Below are the code and all the weights of a small trained network. Each question names an input and a class and asks about switching units off, where a switched-off unit gives its printed mean instead of its output.

import numpy as np


def w(rows, s, z=0):
    codes = np.array(rows[::2]) - 128.0
    scale = np.full(codes.shape[1], s)
    scale[-1] = z or s
    return codes * scale


def f(y):
    return y / 2 * (1 + np.tanh(0.7978845608 * (y + 0.044715 * y**3)))


def log_softmax(a):
    a = a - a.max(-1, keepdims=True)
    return a - np.log(np.exp(a).sum(-1, keepdims=True))


def net(x, mask):
    res = np.array(x, float).reshape(1, 8) / 4 @ E
    y = f(res @ A[0][:, :-1].T + A[0][:, -1])
    res = res + np.where(mask, y, B[0][:, -1]) @ B[0][:, :-1]
    return log_softmax(res[-1] @ U[:, :-1].T + U[:, -1])


A, B = {}, {}
E = w([
[138,96,111,28,51],'x0',
[39,38,210,182,174],'x1',
[143,159,70,137,126],'x2',
[56,79,64,55,149],'x3',
[93,197,118,174,21],'x4',
[115,5,143,155,51],'x5',
[65,183,12,148,131],'x6',
[195,41,3,139,183],'x7',
],0.0052)
A[0] = w([
[134,113,133,129,131,119],'neuron 1',
[56,240,56,78,92,60],'neuron 2',
[156,166,185,130,41,139],'neuron 3',
[130,140,145,173,159,117],'neuron 4',
[168,107,111,197,133,164],'neuron 5',
[157,250,223,54,10,191],'neuron 6',
[93,132,125,33,245,140],'neuron 7',
[93,247,160,210,161,207],'neuron 8',
[52,202,55,160,89,98],'neuron 9',
[213,83,2,147,63,157],'neuron 10',
[110,172,142,151,188,72],'neuron 11',
[55,83,142,110,84,177],'neuron 12',
[109,91,33,164,170,5],'neuron 13',
[177,125,38,32,211,144],'neuron 14',
[186,142,118,140,129,169],'neuron 15',
[206,122,171,139,129,201],'neuron 16',
[156,146,157,234,210,126],'neuron 17',
[192,101,75,101,51,175],'neuron 18',
[88,29,148,111,101,177],'neuron 19',
[172,148,180,151,99,248],'neuron 20',
[233,71,108,200,126,104],'neuron 21',
[129,131,113,82,180,125],'neuron 22',
[92,68,146,98,132,199],'neuron 23',
[73,107,148,169,125,160],'neuron 24',
],0.0099,0.0022)
B[0] = w([
[131,121,141,130,125,131],'neuron 1',
[126,174,23,136,143,194],'neuron 2',
[114,170,155,82,152,184],'neuron 3',
[164,129,139,136,117,141],'neuron 4',
[151,139,147,120,86,158],'neuron 5',
[57,188,163,2,204,254],'neuron 6',
[167,64,97,124,155,198],'neuron 7',
[198,181,122,182,160,210],'neuron 8',
[107,162,31,156,154,180],'neuron 9',
[69,136,128,176,35,226],'neuron 10',
[165,130,118,159,133,144],'neuron 11',
[89,130,142,155,199,176],'neuron 12',
[74,94,155,164,92,176],'neuron 13',
[117,16,110,121,96,233],'neuron 14',
[133,115,109,110,108,149],'neuron 15',
[160,127,142,85,117,171],'neuron 16',
[225,132,140,150,98,184],'neuron 17',
[74,129,137,163,92,189],'neuron 18',
[96,94,196,144,162,208],'neuron 19',
[155,150,150,86,119,177],'neuron 20',
[183,111,165,83,65,187],'neuron 21',
[140,94,112,118,129,153],'neuron 22',
[98,90,157,144,150,183],'neuron 23',
[142,104,152,121,173,162],'neuron 24',
],0.023,0.0077)
U = w([
[194,135,138,76,31,90],'0',
[148,50,88,99,93,42],'1',
[191,190,167,173,118,8],'2',
[70,148,138,150,1,123],'3',
[112,162,52,116,106,73],'4',
[124,89,167,139,124,254],'5',
[122,155,167,129,137,196],'6',
[104,174,167,41,109,161],'7',
],0.0097,0.0014)

Each question gives the input, the list of numbers given to net, and the class t.
The units are the neurons (one row each of A and B). Each row of codes is followed by its name. A weight is (code - 128) times the scale printed after its matrix; where a second scale follows, it is the last column's (A, B and U).
mask holds one flag per neuron, in row order. A switched-off neuron (its flag False) gives its mean, the last column of its row in B, instead of its output. The means were averaged over made-up inputs and are rounded, as every weight is.
A unit's drop is (log p(t) with every unit on - log p(t) with that unit switched off) / (log p(t) with every unit on - log p(t) with every unit switched off).
The circuit of an input: a set's keep is (log p(t) with only the set's units on - log p(t) with every unit switched off) / (log p(t) with every unit on - log p(t) with every unit switched off). Starting from the 12 units with the biggest drops (on a tie, the unit counted first), units are removed one at a time, each time the one whose removal leaves the highest keep (on an exact tie, the one counted first), for as long as the keep stays at least 0.8.
units of the circuit, in order: the units of the circuit, biggest drop first
unit that matters most: the unit with the biggest drop
top k neurons: the k neurons with the biggest drops, biggest first
drop of u: that unit's drop, to one decimal
input [-3,-3,7,-3,0,-2,1,2], class 3: top 4 neurons => [neuron 10; neuron 7; neuron 6; neuron 24]
input [7,2,-2,-4,3,8,-1,1], class 7: top 3 neurons => [neuron 3; neuron 14; neuron 13]
input [-4,7,-4,-2,-6,-6,1,4], class 1: unit that matters most => neuron 7
input [4,7,-8,1,6,1,8,-3], class 4: top 2 neurons => [neuron 9; neuron 2]
input [-5,1,-4,-5,8,-4,0,8], class 2: top 2 neurons => [neuron 8; neuron 14]
input [-3,-3,-2,-2,-2,2,-1,-2], class 0: top 3 neurons => [neuron 6; neuron 12; neuron 19]
input [-6,7,0,-7,2,5,-2,-7], class 2: top 2 neurons => [neuron 8; neuron 17]
input [-5,-4,-3,-8,0,6,-6,0], class 0: top 2 neurons => [neuron 21; neuron 17]
input [-2,8,-3,-4,-7,-8,-7,8], class 1: top 3 neurons => [neuron 7; neuron 14; neuron 8]
input [-6,0,2,-7,-6,-3,-8,-4], class 2: top 2 neurons => [neuron 8; neuron 14]
input [2,-7,6,-5,0,-7,5,4], class 3: top 3 neurons => [neuron 10; neuron 14; neuron 18]
input [3,5,-2,-6,-4,-2,6,1], class 2: top 2 neurons => [neuron 14; neuron 6]
input [-7,8,8,-5,-8,7,-5,1], class 0: top 2 neurons => [neuron 21; neuron 17]
input [-4,7,7,-1,2,-2,8,-8], class 2: units of the circuit, in order => [neuron 8]
input [-7,2,-3,7,-4,0,0,4], class 1: drop of neuron 7 => 0.2
input [-8,-2,-2,-6,2,3,-5,-5], class 7: drop of neuron 20 => 0.3
input [1,0,-1,4,-3,-4,7,3], class 1: drop of neuron 14 => 0.5
